Each element is an arrangement of 9 marks. Each symbol rearranges the positions; applied to (1 2 3 4 5 6 7 8 9) they give: z (9 1 2 3 4 5 6 7 8); l (1 9 8 7 6 5 4 3 2).

Trace:
Answer with the element's row; about right is enough.
[-446, -12, 140, -854, 249, 630, -274, -82, 286]
z: [-62, -174, 97, 397, -323, 459, 165, -320, 906]
l: [401, -58, 198, 628, -131, -792, 466, 269, -280]
z: [421, 213, -436, -245, 61, -286, -508, 148, -743]
l: [-413, -80, 141, -896, 193, 672, -241, 83, 266]
z: [-80, -140, 109, 398, -297, 483, 158, -335, 866]
z: [171, -237, 127, 744, -257, -527, 557, -271, -212]
z: [290, -305, -275, 5, 226, -518, -254, 184, -854]
l: [-253, 137, 125, -796, 28, 552, -306, -305, 632]
[-443, 468, -315, -722, 321, 268, -245, 513, 95]
l: [-274, 347, -560, -574, 149, 85, -416, 590, -249]
z: [-343, 3, 65, -705, -74, 490, -337, -293, 580]
l: [344, -265, -213, -1, 315, -562, -251, 123, -872]
l: [-415, -11, 26, -732, -3, 550, -425, -254, 556]
l: [374, -270, -252, 106, 298, -573, -269, 144, -891]
z: [-391, 497, -311, -758, 272, 246, -325, 527, 41]
l: [-210, 387, -579, -642, 205, 78, -423, 558, -248]
z: [-338, 32, 154, -725, -1, 529, -331, -302, 521]
[345, -67, 107, 702, -129, -782, 452, 199, -259]
z: [457, 280, -444, -301, 102, -265, -474, 162, -748]
l: [-365, 10, 101, -859, 150, 625, -259, 107, 326]
l: [424, 234, -366, -274, 136, -309, -453, 178, -785]
l: [-321, -57, 47, -764, 133, 635, -305, -9, 259]
l: [487, 227, -433, -242, 66, -320, -550, 172, -835]
z: [-376, 186, 110, -777, 241, 639, -306, 115, 196]
z: [-98, 40, 335, -125, -359, 621, -33, -255, 996]
z: [91, -129, 19, 837, -347, -384, 630, -299, -136]
[-140, -62, 220, 1056, -90, -20, 517, -266, 168]
z: [579, -121, 101, 432, -119, -798, 225, 320, -424]
z: [269, 277, -518, -433, 50, 42, -506, 344, -705]
z: [-391, -18, 87, -801, 221, 670, -349, 43, 403]
z: [-80, -85, 116, 394, -321, 484, 191, -318, 911]
l: [426, -30, 176, 571, -114, -779, 459, 222, -217]
z: [413, 281, -453, -265, 152, -292, -513, 148, -774]
z: [-491, 221, 62, -851, 293, 622, -289, 239, 93]
l: [250, 259, -547, -417, -46, 0, -381, 364, -667]
[-21, -42, 87, 417, -314, 480, 209, -345, 913]
z: [162, -195, 152, 757, -363, -609, 541, -201, -211]
l: [-222, -65, 164, 946, 3, 86, 421, -459, 277]
l: [141, -232, 76, 837, -267, -627, 632, -314, -214]
z: [355, -275, -283, 53, 289, -601, -171, 108, -840]
z: [-377, 443, -325, -677, 184, 178, -317, 510, 88]
z: [-226, 114, 274, -615, -2, 563, -301, -400, 738]
z: [-88, -6, 324, 990, -94, -19, 541, -304, 135]
z: [606, -186, 139, 475, -63, -778, 243, 416, -409]
[-71, -137, 169, 426, -339, 501, 169, -318, 956]
z: [165, -261, 70, 738, -250, -517, 587, -213, -259]
z: [378, -320, -259, 108, 278, -590, -306, 83, -805]
z: [-418, 543, -357, -645, 253, 222, -322, 532, 66]
z: [-203, 84, 204, -595, 6, 531, -243, -332, 656]
l: [449, -445, -99, 177, 122, -547, -69, 184, -809]
z: [-257, 441, -625, -578, 265, 96, -405, 475, -321]
l: [-474, 471, -276, -694, 242, 277, -359, 502, 50]
l: [-290, 364, -588, -616, 217, 96, -399, 518, -212]
[505, 243, -438, -285, 146, -329, -530, 176, -812]
l: [-382, 26, 151, -904, 167, 618, -295, 13, 297]
z: [-31, -57, 142, 490, -361, 589, 169, -311, 938]
l: [314, -64, 147, 628, -124, -805, 509, 194, -263]
z: [472, 252, -372, -258, 74, -360, -511, 151, -867]
z: [-388, 175, 78, -875, 313, 611, -250, 165, 152]
z: [-5, -10, 375, -84, -224, 593, -155, -143, 987]
l: [566, -198, 202, 484, -68, -817, 268, 281, -421]
l: [57, -35, 313, -46, -312, 570, -48, -227, 1015]
[692, -151, 90, 497, -93, -775, 233, 346, -337]
l: [8, 11, 289, -100, -262, 617, 6, -206, 997]
z: [110, -191, 130, 903, -347, -299, 624, -307, -61]
l: [-90, 34, 289, 1033, -70, 62, 561, -304, 186]
z: [572, -158, 188, 494, -95, -725, 238, 324, -358]
z: [252, 324, -683, -445, 62, 96, -415, 258, -707]
l: [-447, 195, 53, -817, 302, 573, -283, 240, 257]
l: [239, 271, -514, -439, -53, 68, -369, 241, -721]
z: [-458, 32, 64, -874, 278, 562, -237, -1, 283]
[104, -216, 129, 709, -248, -611, 531, -219, -221]
l: [-207, -97, 171, 929, 10, 170, 501, -428, 329]
z: [325, -61, 199, 562, -52, -827, 439, 293, -303]
l: [-39, -144, 102, 445, -273, 540, 160, -259, 875]
l: [367, -50, 168, 651, -137, -845, 396, 178, -280]
l: [-116, -41, 47, 370, -380, 461, 181, -315, 917]
z: [135, -155, 25, 679, -270, -611, 629, -203, -245]
l: [-228, -107, 175, 970, 17, 189, 369, -514, 339]
z: [323, 13, 166, 617, -201, -794, 415, 195, -273]
[-9, -16, 263, 968, -31, -10, 597, -342, 130]
l: [149, -171, 176, 925, -354, -315, 676, -279, -115]
l: [-143, -19, 234, 1016, -83, 11, 555, -340, 216]
l: [169, -153, 139, 884, -320, -322, 601, -240, -78]
z: [495, -506, -156, 162, 189, -620, -46, 191, -738]
z: [-217, 353, -576, -641, 162, 138, -425, 630, -189]
z: [-370, 75, 160, -733, 120, 481, -310, -330, 550]
z: [-206, -75, 164, 870, 23, 165, 378, -483, 342]
l: [129, -252, 57, 741, -286, -588, 606, -216, -274]
[42, 73, 253, -94, -279, 659, -58, -227, 898]
l: [606, -138, 130, 475, -109, -740, 285, 305, -437]
z: [256, 277, -574, -471, 35, 0, -460, 282, -749]
z: [-373, -14, 126, -856, 167, 585, -277, 45, 300]
z: [-57, -95, 163, 476, -310, 531, 167, -394, 990]
l: [326, -39, 152, 643, -90, -859, 413, 227, -262]
z: [422, 289, -384, -232, 161, -267, -503, 188, -809]
z: [-412, 181, 108, -751, 293, 633, -311, 203, 260]
z: [78, -29, 343, -64, -359, 579, -72, -222, 993]
[309, -25, 198, 631, -96, -817, 482, 225, -256]
l: [10, -95, 135, 376, -391, 525, 197, -295, 942]
z: [116, -251, 90, 772, -329, -665, 584, -195, -247]
z: [375, -352, -201, 138, 268, -490, -206, 131, -809]
z: [-425, 539, -328, -688, 260, 274, -321, 382, -10]
l: [-222, 407, -487, -573, 173, 118, -376, 500, -257]
z: [-354, 28, 136, -774, -34, 453, -271, -300, 604]
z: [-294, -37, 180, 1007, 0, 101, 466, -431, 305]
z: [380, -45, 198, 608, -187, -759, 423, 222, -284]
[162, -199, 83, 898, -310, -247, 657, -322, -73]
l: [-117, 0, 287, 887, -75, 62, 503, -386, 119]
l: [82, -168, 116, 893, -318, -354, 593, -287, -74]
l: [-51, -71, 185, 975, -105, -16, 535, -292, 97]
z: [571, -144, 144, 549, -120, -745, 266, 307, -304]
l: [4, 40, 283, -20, -294, 618, -74, -254, 977]
l: [520, -93, 124, 440, -61, -786, 260, 278, -382]
l: [-21, 40, 362, -45, -295, 629, 2, -144, 917]
l: [595, -137, 133, 525, -42, -823, 348, 307, -363]
[135, -205, 76, 817, -304, -599, 570, -194, -212]
l: [-253, -10, 180, 986, 59, 207, 444, -476, 391]
z: [273, -94, 214, 604, -130, -760, 446, 159, -252]
l: [13, -124, 58, 387, -320, 493, 169, -257, 863]
l: [427, -32, 190, 655, -213, -805, 442, 223, -144]
l: [-101, -93, 47, 444, -342, 485, 154, -309, 872]
l: [368, 25, 195, 613, -75, -800, 479, 216, -255]
z: [468, 175, -464, -250, 131, -281, -497, 190, -836]
z: [-499, 237, 26, -799, 326, 601, -288, 200, 201]
[-387, 46, 132, -732, 25, 494, -275, -297, 537]
l: [351, -329, -285, 81, 375, -550, -192, 115, -845]
z: [-423, 471, -298, -659, 165, 263, -306, 502, 125]
l: [-213, 429, -607, -616, 213, 103, -315, 584, -240]
z: [-370, 85, 102, -788, 84, 489, -352, -305, 592]
l: [367, -295, -343, 23, 250, -581, -226, 169, -755]
z: [-552, 452, -353, -691, 214, 229, -278, 452, 43]
z: [-184, 98, 226, -599, -34, 600, -312, -442, 688]
z: [-95, -102, 249, 957, 0, -10, 528, -342, 180]
[-294, 386, -617, -614, 132, 138, -375, 505, -247]
l: [-437, 492, -275, -701, 335, 238, -311, 498, 14]
l: [-309, 325, -578, -580, 162, 105, -340, 562, -311]
z: [-320, 45, 118, -738, 8, 462, -406, -297, 619]
l: [381, -374, -282, 183, 317, -554, -278, 158, -783]
z: [-418, 543, -287, -731, 262, 259, -339, 519, 5]
l: [-312, 418, -564, -589, 163, 110, -392, 652, -297]
z: [-336, 95, 150, -702, 31, 522, -255, -307, 582]
l: [426, -342, -247, 3, 329, -553, -202, 143, -873]
[-242, -62, 241, 876, -44, 119, 415, -448, 370]
l: [212, -170, 139, 659, -246, -564, 593, -276, -289]
z: [323, -283, -308, 58, 320, -563, -196, 206, -835]
l: [-408, 84, 179, -758, 41, 568, -320, -366, 522]
l: [395, -354, -263, 90, 377, -561, -209, 178, -852]
l: [-398, 50, 154, -826, 0, 545, -400, -301, 607]
